Each row is followed by its class.
[-12 -15  -6  -5 -26 -34  -9 -49 -22  14   2  83  -1  32 -25 -12  22  16
   4  11  -3   3  52  21 -44 -15   6   1  16   3  37   9  22   0  -4 -30
  14  23  17] -> Q932
[  3 -51 -34  55 -31  30 -16  42  21   0 -54   8 -10 -17 -28 -20 -35  68
 -12 -48 -31 -29  23 -15  16  10  43  26 -16   3  47   9  25  93   4 -59
  -5 -17 -35] -> Q319
[  13  -17   19   -5  -27  -13   21  -19    0   12  -30 -105   -1    7
   -1  -23   -6  -58   28  -52  -30    9   18   16  -31    7   15   -5
  -10   -9  -24    9   18  -39  -19   17    3    1  -20] -> Q170
[-16 -14   3   3  -1   9  -1  10  18   9 -44 -13  10  28 -31 -15  21  49
 -32 -20   1 -14   9  31 -12  19  15   3   0  16  20   5  23  13  31 -30
  29 -28 -23] -> Q319
[-10 -13  47 -17  -9   0  16  -1 -18 -32 -37  -4  15 -16   4 -21  33  -8
  -6  28 -20 -31  32   9  -3 -15 -21 -21   6  -1   2   5  -8 -28 -12  17
  24 -21 -17] -> Q603
[  7 -31  13   0 -23 -19   2 -34   4 -18 -34 -39  -6   5  15 -27   6 -24
  42  20 -21  21  -2 -33 -23  12   6 -40  -2 -31  34  -3  12  11 -14 -12
  -1 -16   3] -> Q584
[ 16  11  30  12 -46  -2  14 -11   0   5   3  27  -2  -3  13  16   8 -23
  -3  30  -4   2  10  -3 -18  -6   6  22 -20   8 -21  -2  -2 -61 -17  15
  37  12  26] -> Q932
[ 26  29 -17  24  21  22  -6  37  -8  37  -6 -26 -33  43  11  28   1  14
  -4 -23  -9  24 -42  32 -13  10   0  20  10  17  12 -12   9  39   7  -2
 -11 -25  -6] -> Q603
[ -8  37   6   7  29  37 -20   1 -12  23  45 -58   9   4  15 -15 -27   5
   7  50  18 -35   7   3  23 -28 -29 -26  28  -5 -39  -9  -5  -3  42  61
 -15  56   7] -> Q252
[  4  33 -17  37  11   2  14  47 -13  20  -1  57 -31  16  12  39  -3 -17
   1  -9 -12   9 -11  17 -25   4  -7  16  10 -18  27  -8  13  19   6 -12
 -16 -15  -7] -> Q524
[ 11 -29  25  36  -4  40   6  14 -12  10  45 -69  -1 -11 -10 -22 -22 -44
   3 -37 -44  10  -6  33  25 -20  -4   8  -1 -40   7  14  17  59  18 -26
 -20 -39 -21] -> Q627
[ 23   3  -7   6   0  -7 -18 -22  36   1  34 -34  -6  15  22 -14   0 -48
  13 -13 -11 -38  12  21 -18  -9   1   3   3  -9 -11  18  -5 -41 -15  32
  35  23 -16] -> Q584
[  4 -48  19  20  13 -28  11  22   9  20 -16 -61 -14  -5 -10 -18 -46 -14
 -13 -52 -29 -40  13  11   0  10  31   6  -4  -3 -19  -4   5  29  24 -10
  -8 -18 -36] -> Q252
[ -9   8 -17  14   2  16   7  12  15  11  -1  24 -27  24  -5  -2  19 -19
   2 -18  -3  29 -18  -8  -2  10  24  24  -5 -19  20   5  -3  15  12   3
   8 -15 -15] -> Q319
[-10  10  28  16   6 -33  19 -10  19 -15  36  22   7  -5  37  42  17 -22
 -13  34  -1 -25  -8  -3  17   5  -3  12  19 -16 -15  -4 -10 -72   0  18
  27  20  -2] -> Q524
[  6  19  48 -15  69  10  -9  12 -14  24  14  -1  33  -7  -8  -6  -6 -28
 -29   6  -1 -57  36  58  11 -45 -15  -2   3  36 -75  16 -40 -21  45  48
  11  33   2] -> Q319
[ 35 -25  18 -25 -37   0   2  -4   6   6 -16 -79 -11  29  -3   2   4 -58
  12  19 -17  33 -17  -7 -18  16  -7 -34  18 -19  -6  -2  -3 -38 -15   2
 -10 -24  -3] -> Q319
[ 34  11 -31   6  63 -33   5  -2  -4  16  10 -27 -21  14 -30  -8  10  -8
 -27 -56  14  12 -49 -37 -38   1  -5  16  -9   5   1  31  11 -19  17 -19
  -1 -48  -8] -> Q252
[ 36   8  19 -28   6  -8 -24 -34 -26 -27  66   9 -18 -42 -13  32 -10 -80
 -50  45  27 -35  10 -35   3 -26 -12 -39  14 -51 -55  46 -37 -53   6  19
   0  10   8] -> Q603
[ 53 -36  15  -3  57 -28 -26  -7 -14 -32  21 -15   3 -23  -8  -8 -16  24
 -20 -32 -30 -56   3 -36   2 -10 -45 -29  19   4   4   7 -37   3  30 -48
 -23 -33 -33] -> Q170
[  4 -21   6 -11 -42 -10   6  -2  -2  12 -47 -64   3   5   3 -24  -5 -32
  26 -15 -30  35   8  22 -17  15   7  -3  10  -4  23   2   9  32 -13   4
  -3 -22 -10] -> Q627
[ 20 -29  22 -28   3 -29 -26 -27  -5 -15  16 -12  -6 -23  32   6   2   2
  17  38  -4 -47  22 -27 -33 -40  -9 -42  -1  -7  29  -9  -3 -10  -4  -4
 -24  13   9] -> Q170
[  4 -44   4 -56  50 -39  -2  23  14   2  19  -8  32 -39 -53 -34   2  -6
  11 -72 -15   0  21  29 -16 -20  36 -32 -30   2  -4   0  19  29  19 -32
 -45 -28 -29] -> Q932
[ 25 -11  69  -1  -9 -38   7 -22   4  -4 -17   8  36 -28  28  -7 -20  34
  11  21 -30 -79  46  59  14 -21 -26 -33  -5  60 -44  -6 -21 -28  25  17
  34  -6 -14] -> Q289
[ 40 -47  39 -27  92   4 -14 -10   9 -22 -41 -76  21 -18   4 -53  49  37
 -12 -16 -36 -33  12 -28   1  -7  15 -65  -9  -5  13   7 -23  17  18  11
   7 -14 -18] -> Q603
[ -1  34 -33  35   2   1  -1   9  -3  14  10  81 -58  30  11   7   2  36
   7   5  18  16 -53  -1 -32  20   3  16   6  -9  54   1  19  28   0 -32
  10 -32   1] -> Q584
[ 30   8 -20  38  -4 -21  19  27   9  45  -3  93 -59  15   8   0   2  17
 -15  18   1   4  -4   0 -13  -7  -7  -5  17  -5  23   1   7  50  -6   2
   7 -22  -7] -> Q319
[  8  16 -21  35  10 -13   1  16   5  13   1  66 -42  17  14  21  13   1
  -1   1 -17   4 -15 -19 -15  -6  14  -6  30  -4  24   8  -1   8   2 -21
 -10 -18 -20] -> Q627
[ -5 -13  28  40 -26   1 -39   4  10 -20   2  -2   5 -49  -5 -24  15 -31
  -5   2 -12 -39  25  21  11 -22  19  35   0  19 -19   8 -41 -20   6   4
  41  10   2] -> Q524
[ 34   1 -32  27   0 -18   0  39  -9  13  13  29 -70  12  11  27   2   7
  -8  -2   4  21 -30 -41 -24  15   0  20   2 -22  56  -8 -11  26 -13 -28
  13 -39 -31] -> Q932
[ 21  -6   8  31  30   1   1 -38 -11  17  18  29 -13 -20   4   5  21 -30
 -15  29  24 -31   9  27  -4 -49 -12 -39  -7   1 -46  35 -10  -5 -15  13
  34  -2 -19] -> Q603
[ -5 -33  12 -29  25 -49 -37 -62 -13 -20  43  37 -21   1 -29  -4  19 -58
 -24   3  53   0 -11   4 -16  -2  24 -37 -22  -5 -44  17 -11 -38  -8 -41
  19  11  35] -> Q289
[ -3 -74  29  10 -43  19  29  -6  21 -15 -12 -27  18 -28 -20  19 -16  -8
 -29 -29 -15   3  -1  35  24  17  35  17 -42 -12 -29  -3  18   4 -18 -38
   3 -19  -1] -> Q319
[ 13  11 -12  43  25  -2   8  37  -6  24 -24  24 -34   7   1 -15   8  16
  -7 -27 -16  -6 -14 -27 -21  13   6  31  14  -9  29   0   4  16   2  -6
   0 -10  -3] -> Q524
[-16   4  20 -17 -34 -12  14  -3   0   6 -60 -47  -1  25   7 -21  19 -27
  33 -12 -15  -2  14  10 -42  23  19 -22  18 -16  17   4  25 -21 -11  15
   6 -12   8] -> Q289
[-14  -5 -23  -3 -31   9 -24 -57  22  -7   4  87  11  20 -25 -30  30  51
 -13  27  12 -17  10  -9  19   7  11   6  11   4  25  19   8  13   8  -8
  17  -5   0] -> Q524
[ 16  32 -10  21 -12 -32 -19   8  16  -9  39  80  -7 -11  12   1   0 -11
  20  27  -8 -27  26  25   3 -41 -29 -25  17  14  -3   1   2   7 -11  10
   5  10   0] -> Q584
[  0  -9  15  10 -20 -34  23 -21  -2  -8 -63  91   3  11  22 -35  28  53
 -10  -2 -25 -40  12 -13 -56  34 -23  44  45   3  76  12  -3   4 -25 -26
  43 -24  21] -> Q932
[  4  -1  64  -1   0 -18   1 -26  18   6   6 -50  37 -23  21 -51 -23 -15
  32   9  -7 -68  15   6  16   5  -3 -45  24  -4 -52   8  -5 -46  18  33
  25  26  15] -> Q289
[ 13 -16  27 -35  -9 -37  15   7  -2  -9 -35 -40  24  15  -5  -3   9   0
  12  15 -19  -1   2 -52 -11  17 -18 -25  23  -6  16 -10   5 -27  -5 -13
  -9 -32 -15] -> Q932
[ 28  25   7  35  27 -24  18  32  -2  44  -5  43 -26  26  17   0 -12  13
   0  10 -29  10 -21  -9 -23 -10  -9  18  10  22  11   1  -5  15  20   9
  -4 -22 -16] -> Q252
[ -7  11 -16  45  13  11  -6   0 -15  39  -8  73  -3  31  -8 -14 -54  33
 -19   2  11 -29  -4  10 -28  26   8  22   8  -7  38  41  22 -10  51 -27
  50 -12  -6] -> Q627
[  9  28 -20  50   8  10 -13  24  -8  19 -15  21 -51  43  11  -7   7  14
  10  17   0  21 -22  12 -27  15  -5  -5  16   2  34  -8   3   9  13  -1
  28 -19   1] -> Q584
[ 38 -14 -18  25  36  -4 -12  59  56  22 -39  -9  49   9  -7 -36   7  62
  32 -30 -41 -37  54 -35  20  -9 -10 -57  -4  18  15 -39  27  53  28  15
  -3   3 -21] -> Q932
[  3 -13  43   4  45 -49  25  -7  21  10 -11  49  56   3 -38 -20  22  -8
   1 -76 -41 -54  10  23   0 -20   7  17  -5  31 -19  24  11 -17  30 -32
   3 -66 -26] -> Q524
[ -8  14   9  -9 -12  14  16  16  11   7 -50 -49 -12  22   9 -27  14 -42
  20 -23 -13  23   2  -1 -44  31  13   0  -5 -19  11 -10  10 -20   0  14
  14  14  -4] -> Q319
[  5  19   3   7  33  -2  17  27  12  24  13  37 -45  30  18   2  17  13
  -4  -5   0   8 -40   0 -15   4  11   9  -6   1  24 -12   6  14  12 -11
   1 -21 -20] -> Q319
[ 26  -4  36  27  -7 -40 -12   3   6   0  -8 -48 -18 -24  35   3  20  15
 -15   4  -7 -63  45  17  -5 -23  -6  -9  17  28 -26 -13 -16 -46 -33  31
  49  54   8] -> Q170
[-20  -2  -1  26   3  23 -51  36  -3   2  -9 -31  14  -3 -15 -20 -42  22
  -9  -1   3   6 -15  40 -14  25  35  35 -19  28  16  -9  17  -3  49 -37
   9  19  26] -> Q524
[-25 -33  -4  50  23   2  29 -29 -12  19  -3  34 -21   0 -12   3 -14 -39
 -16 -46  24 -34  12  16 -36  12   0 -24 -14 -51  -9   0  36  15  36 -41
  18 -23   1] -> Q627
[ -5  -5  -3   4  -7  11  -9  17  21   3  -3 -12  20  -8  10  12   9  -4
   4  -2  -3 -19  12  14  16  -9   1   6  17   0 -15 -12  -7   2  -9  39
 -11  12  15] -> Q170
[ -3   6  46   5  23  -3   7   9 -16 -32  26 -33  45  -9  -4  20 -22 -73
   2  17 -23 -61  33  -8  25 -44 -14 -37  12 -17 -52  29  -2 -95  17  24
   5  11  -9] -> Q252
[ 13 -60  54  28  81 -62  -4   8 -21  -7  20 -37 -16 -36  -8 -59 -14 -88
  -7 -29 -37 -11  32  19 -31 -37  11 -26 -17  -7 -43   3  -4 -11  10 -19
  -6  19  25] -> Q584
[ 47   8 -26  41  46 -55   1   1  -4  35  10  64 -44  20   4   3  -6  49
   1   8 -21   6 -10 -17 -11 -18 -18 -12  24  29  16   2  -8  38  25  -8
 -14 -30 -21] -> Q584
[  7  23 -37  25  -3 -34  20  18  17  33   4 106 -48  35 -12  17  35   7
 -25   6  23  23 -26 -20 -30  10  15  21  16   0  16  10  17 -12 -25 -11
  23 -32  -3] -> Q932
[ 20  41  11  14  -4 -11  -1  14  -4  16   0  16  -4  -6   0 -31 -52 -14
 -19  23   5 -19   1   0   0  28 -17  21  23   7 -47  16 -18 -47  25  56
  29  20  35] -> Q584
[ -2   0  23  15  12 -28  22  26   3 -21 -18 -16   9 -37   1  -2  24  20
  -6   0 -19 -43  49  -1  35 -29   1 -42  11   5 -30   3  12 -12  -5  28
   6   5 -14] -> Q289
[ 13 -18   1 -27 -22 -25   5 -21   2   5 -44 -54   2  22  -7 -31  15  -9
  -1  21  -9  29   7 -39 -16  17   0 -13   4   8   7   6   8 -43  -5  22
  16 -12  -3] -> Q627
[  0 -37  13 -22  52 -84   2   5   8 -15  11  17  -9 -10 -11  -6  34 -63
 -14 -47 -23 -52  52 -37 -37 -43  22  -2   1 -13   8   7   5  -5 -10 -18
 -16  -5 -10] -> Q932
[-18  31  45 -17  36 -43  17  72 -10  26 -22  36  32 -23  -9 -11 -33 -41
 -18  -3   9 -50  36  25  -5  -5 -34  -9  18  24 -66 -15 -15 -29  28  39
   8  12   3] -> Q627
[ 39 -20  41   6  -6 -27   8  29   3   4   9 -44  37 -34  27  49 -17   9
   3  35 -20 -27  41  24  54 -35 -36 -48  -9  23 -35 -21 -18   0 -11  22
  24  13 -42] -> Q627
[ 34  19  -4   4 -32 -22   8 -59  30  15 -47  26  10  35   4  -1  33  22
  41 -12 -42  21  18   8 -16   5  -6 -36  10  21   6  -3   0  48  10   2
  -5 -27 -20] -> Q584
[ 24 -41   5 -19 114 -51  -4  35 -37  -8  13 -27 -49 -14 -25 -39   2 -62
 -65 -54   0 -15  -4 -26 -62   3  18   9   1 -24  -4  26 -13 -28  -4 -31
  -6  -4  13] -> Q932
[ -6   4  -4  11 -10   2 -11 -30   8   5  28   8  -1 -10  -7   0  20 -60
  10  -4   0 -13  13  29   4 -22  18   6  22  -6 -43  23 -20 -38 -19  24
   2  30 -12] -> Q524
[ 24  -3   7  38  41 -20  -6   4 -10   3  12  13 -24   4  14  12  26 -77
   1 -17 -18 -49  43   8 -16 -49   0 -13  16   0 -33  19 -31 -33 -28  15
  32  22 -21] -> Q932
[ 16 -22  20  -3   1 -52  36  -9  34  -7  23  47  31 -47  -1 -28 -31  10
   9   4  -3 -22   4  -2  22  13 -15 -63  -8 -27 -20   8  34   6  20  -5
  -3 -33   3] -> Q289
[ 18 -33 -14  28 -26 -44 -10  17  -4  42 -45   0 -26  -4  15   7 -62  55
 -13 -43 -25 -35  43  32  17  19  28  40   7  37  15  -4 -13 107 -20 -18
  19  35 -47] -> Q627
[ -3  -6  52 -18  14 -19  18 -11 -32 -36 -14   4  37  10  14  22 -38 -55
 -10  19 -33 -46  29  11  19   7 -29   0   8  17 -55 -10 -16 -94  17  19
  -8  17  22] -> Q524
[  0  14   6  30 -38  22   9 -19   4  -1 -17 -38 -21 -23   8 -29   1 -42
   4  10   6 -29  20   4 -16  -4   8  -9  18 -25 -22  27   3 -48  -3  36
  37  23   8] -> Q319
[  0   4  47 -21  -4   8 -17 -13 -14 -12 -11 -84  24   5 -25 -76  -1 -37
   8   0  -1 -38  15   7  23  -4  -8 -25  11   7 -35  14   5 -54  25  47
  36 -20  22] -> Q603
[-15  32 -38  38  -6 -17  -2   4   8  20   0  49 -33  36  -5  -1  17 -27
  14  -5   9  25 -18  14 -11  15  -4   3  36  -2   6 -10  14   8  10  -4
  -3 -16  -1] -> Q524
[ 10  12  17  19 -44  22 -13 -37 -29   0  -6  40 -12  19   9  -4 -10 -25
  11  62  11 -35  24 -19  -2 -21 -27 -38   5 -10   2  16   0 -38   8  12
  39  -8  11] -> Q627
[ 11  22 -25   2  10 -11  -1 -21 -17   3  60  85  -6   8  19  62   8  48
  16  35  -4  31  -4 -27  17 -26 -47  -6   8   5  25 -24 -19  22  20 -20
 -33  15 -35] -> Q627
[ -62  -23   47  -64   79 -105   30  -15   24    9   -4   65   37   17
  -39  -67   10  -41  -35  -59   -7  -58   35   -3  -34    8   22   22
   14   14  -50    6    4  -37   33    5  -12   13   -9] -> Q252
[-27   0 -65  46  -5  39 -34  -7   1  18 -18  43 -15  27  -4   5  -2  -2
 -19   0   0 -10  26  18 -27 -11  46  54  16 -21  51  56  16  49  -2   6
  20  25  -7] -> Q603
